[[131 143 131 135 142 156 138 136 136]
 [132 144 134 128 129 129 133 130 128]]
->
[[136 128]
 [136 130]
 [138 133]
 [156 129]
 [142 129]
 [135 128]
 [131 134]
 [143 144]
 [131 132]]

[[128 131 123 133 127 124 134 126 121 146 102]
 [128 131 122 135 124 129 127 135 113 148 111]
 [128 131 134 130 123 119 124 134 137 131 123]]
->
[[102 111 123]
 [146 148 131]
 [121 113 137]
 [126 135 134]
 [134 127 124]
 [124 129 119]
 [127 124 123]
 [133 135 130]
 [123 122 134]
 [131 131 131]
 [128 128 128]]

[[127 130 125 137]
 [135 106 131 128]]
->
[[137 128]
 [125 131]
 [130 106]
 [127 135]]

[[113 110 103 146 122 132 120 127 136 128 141 126]
 [140 143 128 142 111 144 115 141 133 113 120 129]
 [124 128 125 130 128 129 126 132 135 133 127 125]
 [124 124 126 127 129 127 125 132 138 132 126 126]
 [126 125 125 129 129 128 127 136 135 129 129 126]]
->
[[126 129 125 126 126]
 [141 120 127 126 129]
 [128 113 133 132 129]
 [136 133 135 138 135]
 [127 141 132 132 136]
 [120 115 126 125 127]
 [132 144 129 127 128]
 [122 111 128 129 129]
 [146 142 130 127 129]
 [103 128 125 126 125]
 [110 143 128 124 125]
 [113 140 124 124 126]]

[[135 117 118 108 133]
 [138 145 131 126 134]
 [132 135 111 131 139]
 [118 120 138 119 130]
 [131 144 119 129 133]
 [126 144 120 138 126]
 [127 103 116 144 127]
 [107 114 124 141 127]
 [137 130 123 123 118]
 [141 115 134 111 122]
 [122 147 120 132 115]
 [143 130 118 113 143]]
->
[[133 134 139 130 133 126 127 127 118 122 115 143]
 [108 126 131 119 129 138 144 141 123 111 132 113]
 [118 131 111 138 119 120 116 124 123 134 120 118]
 [117 145 135 120 144 144 103 114 130 115 147 130]
 [135 138 132 118 131 126 127 107 137 141 122 143]]

[[112 150 121 129 131 100 140]
 [144 132 125 100 108 136 140]]
->
[[140 140]
 [100 136]
 [131 108]
 [129 100]
 [121 125]
 [150 132]
 [112 144]]

[[128 137 130 155 122 137 128  99 118]
 [120 133 128 123 114 128 108 128 127]
 [120 146 127 121 145 127 127 136 117]
 [124 142 128 129 136 126 128 118 121]
 [119 149 127 122 147 126 126 134 115]
 [121 135 126 127 113 130 116 133 125]
 [124 119 132 127 137 134 109 124 130]
 [120 117 105 110 127 133 136 115 120]
 [123 122 122 121 128 132 118 124 126]]
->
[[118 127 117 121 115 125 130 120 126]
 [ 99 128 136 118 134 133 124 115 124]
 [128 108 127 128 126 116 109 136 118]
 [137 128 127 126 126 130 134 133 132]
 [122 114 145 136 147 113 137 127 128]
 [155 123 121 129 122 127 127 110 121]
 [130 128 127 128 127 126 132 105 122]
 [137 133 146 142 149 135 119 117 122]
 [128 120 120 124 119 121 124 120 123]]
---
[[134 148 151 142 118 112 130 148 124 138 115 105 112 141]
 [135 153 136 121 121 122 133 124 123 122 150 107 119 145]
 [123 155 147 113 125 153 138 141 122 149 149 120 134 118]
 [127 120 115 152 150 136 152 125 140 105 142 111 129 138]]
->
[[134 135 123 127]
 [148 153 155 120]
 [151 136 147 115]
 [142 121 113 152]
 [118 121 125 150]
 [112 122 153 136]
 [130 133 138 152]
 [148 124 141 125]
 [124 123 122 140]
 [138 122 149 105]
 [115 150 149 142]
 [105 107 120 111]
 [112 119 134 129]
 [141 145 118 138]]

[[133 122 120 123 123]
 [123 141 121 125 133]
 [126 124 126 126 118]
 [139 123 120 134 124]
 [124 122 145 124 125]
 [125 136 138 130 138]
 [147 130 128 124 130]
 [127 124 121 143 137]
 [125 126 125 124 152]]
->
[[133 123 126 139 124 125 147 127 125]
 [122 141 124 123 122 136 130 124 126]
 [120 121 126 120 145 138 128 121 125]
 [123 125 126 134 124 130 124 143 124]
 [123 133 118 124 125 138 130 137 152]]

[[128 128 124]
 [128 156 143]
 [130 131 119]
 [124 108 134]
 [127 117 128]
 [134 117 131]
 [126 135 125]]
->
[[128 128 130 124 127 134 126]
 [128 156 131 108 117 117 135]
 [124 143 119 134 128 131 125]]

[[127 147 142 128 140 139 144 118 117 138 129]
 [135 108 116 134 118 120 112 148 149 119 133]]
->
[[127 135]
 [147 108]
 [142 116]
 [128 134]
 [140 118]
 [139 120]
 [144 112]
 [118 148]
 [117 149]
 [138 119]
 [129 133]]

[[132 123 146 136 110 127]
 [123 123 154 139 110 118]]
->
[[132 123]
 [123 123]
 [146 154]
 [136 139]
 [110 110]
 [127 118]]

[[127 126 133 134]
 [144 138 148 120]
 [131 147 150 109]
 [115 122 103 136]
 [134 120 117 137]
 [116 130 117 129]]
->
[[127 144 131 115 134 116]
 [126 138 147 122 120 130]
 [133 148 150 103 117 117]
 [134 120 109 136 137 129]]
